Below is a small trained network, with its code and all its weights. Each question gives an input and a class and asks what happens when units are switched off, that is, made to give their printed mean instead of their output.

import numpy as np


def w(rows, s, z=0):
    codes = np.array(rows[::2]) - 128.0
    scale = np.full(codes.shape[1], s)
    scale[-1] = z or s
    return codes * scale


def f(y):
    return y / 2 * (1 + np.tanh(0.7978845608 * (y + 0.044715 * y**3)))


def log_softmax(a):
    a = a - a.max(-1, keepdims=True)
    return a - np.log(np.exp(a).sum(-1, keepdims=True))


def net(x, mask):
    res = np.array(x, float).reshape(1, 5) / 4 @ E
    y = f(res @ A[0][:, :-1].T + A[0][:, -1])
    res = res + np.where(mask, y, B[0][:, -1]) @ B[0][:, :-1]
    return log_softmax(res[-1] @ U[:, :-1].T + U[:, -1])


A, B = {}, {}
E = w([
[130,129,127,128,130],'x0',
[2,113,122,127,95],'x1',
[133,40,76,166,200],'x2',
[118,97,220,95,171],'x3',
[150,89,93,25,84],'x4',
],0.006)
A[0] = w([
[128,90,88,56,95,121],'n0',
[94,122,125,125,116,3],'n1',
[47,116,122,126,111,75],'n2',
[130,169,165,109,87,23],'n3',
[230,122,137,134,139,37],'n4',
[135,115,128,121,106,34],'n5',
[110,160,141,204,152,81],'n6',
[127,230,168,97,73,75],'n7',
[112,157,109,115,161,183],'n8',
[121,128,135,103,146,29],'n9',
[46,92,119,131,114,72],'n10',
[26,131,97,109,147,117],'n11',
[129,92,110,143,135,182],'n12',
[112,154,148,196,151,40],'n13',
[101,173,137,221,154,74],'n14',
[61,100,127,137,99,75],'n15',
[142,166,48,141,106,64],'n16',
[129,28,86,157,173,18],'n17',
[222,148,121,122,175,121],'n18',
[139,169,2,171,105,88],'n19',
[132,73,82,33,105,45],'n20',
[124,58,79,150,172,127],'n21',
[119,66,234,87,190,92],'n22',
],0.012,0.0053)
B[0] = w([
[197,109,193,98,185,224],'n0',
[128,91,84,242,132,94],'n1',
[174,182,96,162,109,181],'n2',
[83,110,114,217,192,130],'n3',
[176,187,71,210,105,180],'n4',
[114,96,142,213,170,88],'n5',
[184,90,167,125,175,186],'n6',
[26,185,96,124,240,238],'n7',
[138,147,137,90,125,182],'n8',
[111,83,126,218,140,87],'n9',
[156,185,95,164,94,186],'n10',
[185,207,102,120,91,230],'n11',
[115,164,129,73,141,197],'n12',
[165,50,139,176,174,151],'n13',
[201,99,194,108,193,214],'n14',
[162,167,96,163,107,167],'n15',
[80,88,159,178,77,167],'n16',
[30,148,90,178,231,183],'n17',
[198,236,102,141,102,241],'n18',
[66,137,251,170,60,254],'n19',
[203,81,205,173,201,205],'n20',
[58,176,93,89,193,224],'n21',
[60,138,248,171,38,225],'n22',
],0.03,0.0035)
U = w([
[60,189,106,128,202,106],'0',
[192,214,91,160,96,103],'1',
[196,108,180,120,183,124],'2',
[75,150,196,144,72,98],'3',
[127,184,139,74,127,250],'4',
[121,72,50,1,67,125],'5',
[139,37,43,153,87,98],'6',
[118,7,4,174,119,97],'7',
],0.007,0.012)

Each question gives the input, the list of numbers given to net, and the class t.
The units are the neurons (one row each of A and B). Each row of codes is followed by its name. A weight is (code - 128) times the scale printed after its matrix; where a second scale follows, it is the last column's (A, B and U).
mask holds one flag per neuron, in row order. A switched-off neuron (its flag False) gives its mean, the last column of its row in B, instead of its output. The means were averaged over made-up inputs and are rounded, as every weight is.
A unit's drop is (log p(t) with every unit on - log p(t) with that unit switched off) / (log p(t) with every unit on - log p(t) with every unit switched off).
The circuit of an input: a set's keep is (log p(t) with only the set's units on - log p(t) with every unit switched off) / (log p(t) with every unit on - log p(t) with every unit switched off). Starting from the 12 units with the biggest drops (on a tie, the unit counted first), units are removed one at a time, each time the one whose removal leaves the highest keep (on an exact tie, the one counted first), for as long as the keep stays at least 0.8.
units of the circuit, in order: the units of the circuit, biggest drop first
k most important neurons: the k neurons with the biggest drops, biggest first
drop of u: that unit's drop, to one decimal
input [-6,1,2,6,5], class 3: units of the circuit, in order : [n22]
input [5,7,-2,-3,-8], class 2: 3 most important neurons : [n14, n6, n13]
input [2,-4,5,-5,0], class 0: 4 most important neurons : [n21, n17, n22, n11]
input [-4,6,1,6,5], class 1: units of the circuit, in order : [n11, n10]
input [-3,6,3,-1,8], class 2: 2 most important neurons : [n20, n0]
input [5,-8,-7,2,4], class 1: 2 most important neurons : [n18, n4]
input [5,-3,-8,-8,-7], class 0: 2 most important neurons : [n7, n22]
input [2,2,3,-4,-1], class 3: 4 most important neurons : [n19, n7, n18, n0]
input [4,-2,-4,6,-7], class 2: 2 most important neurons : [n14, n19]
input [5,3,3,-3,6], class 2: 2 most important neurons : [n20, n0]
input [-4,2,4,0,-6], class 2: 4 most important neurons : [n14, n6, n7, n13]
input [-8,-5,6,-8,-4], class 3: 3 most important neurons : [n19, n16, n7]
input [-6,8,-5,8,-1], class 1: 2 most important neurons : [n11, n2]
input [-7,-3,7,-6,0], class 0: 2 most important neurons : [n17, n21]
input [4,5,2,-3,-4], class 1: units of the circuit, in order : [n11, n7]
input [-6,4,-2,-3,7], class 2: units of the circuit, in order : [n20]
input [-5,2,-1,-3,6], class 2: units of the circuit, in order : [n20, n0]
input [-1,6,-6,3,-1], class 0: 3 most important neurons : [n7, n18, n3]
input [-4,-7,6,8,-7], class 3: 2 most important neurons : [n22, n11]
input [3,-3,-7,-7,-4], class 0: units of the circuit, in order : [n7]
input [0,-4,6,4,8], class 2: 2 most important neurons : [n20, n0]
input [5,5,-8,6,-1], class 0: drop of n1 : 0.0
input [8,-4,5,-1,8], class 2: drop of n0 : 0.2
input [-4,0,-5,1,-1], class 0: drop of n3 : 0.1
input [5,-4,1,0,7], class 2: drop of n0 : 0.1
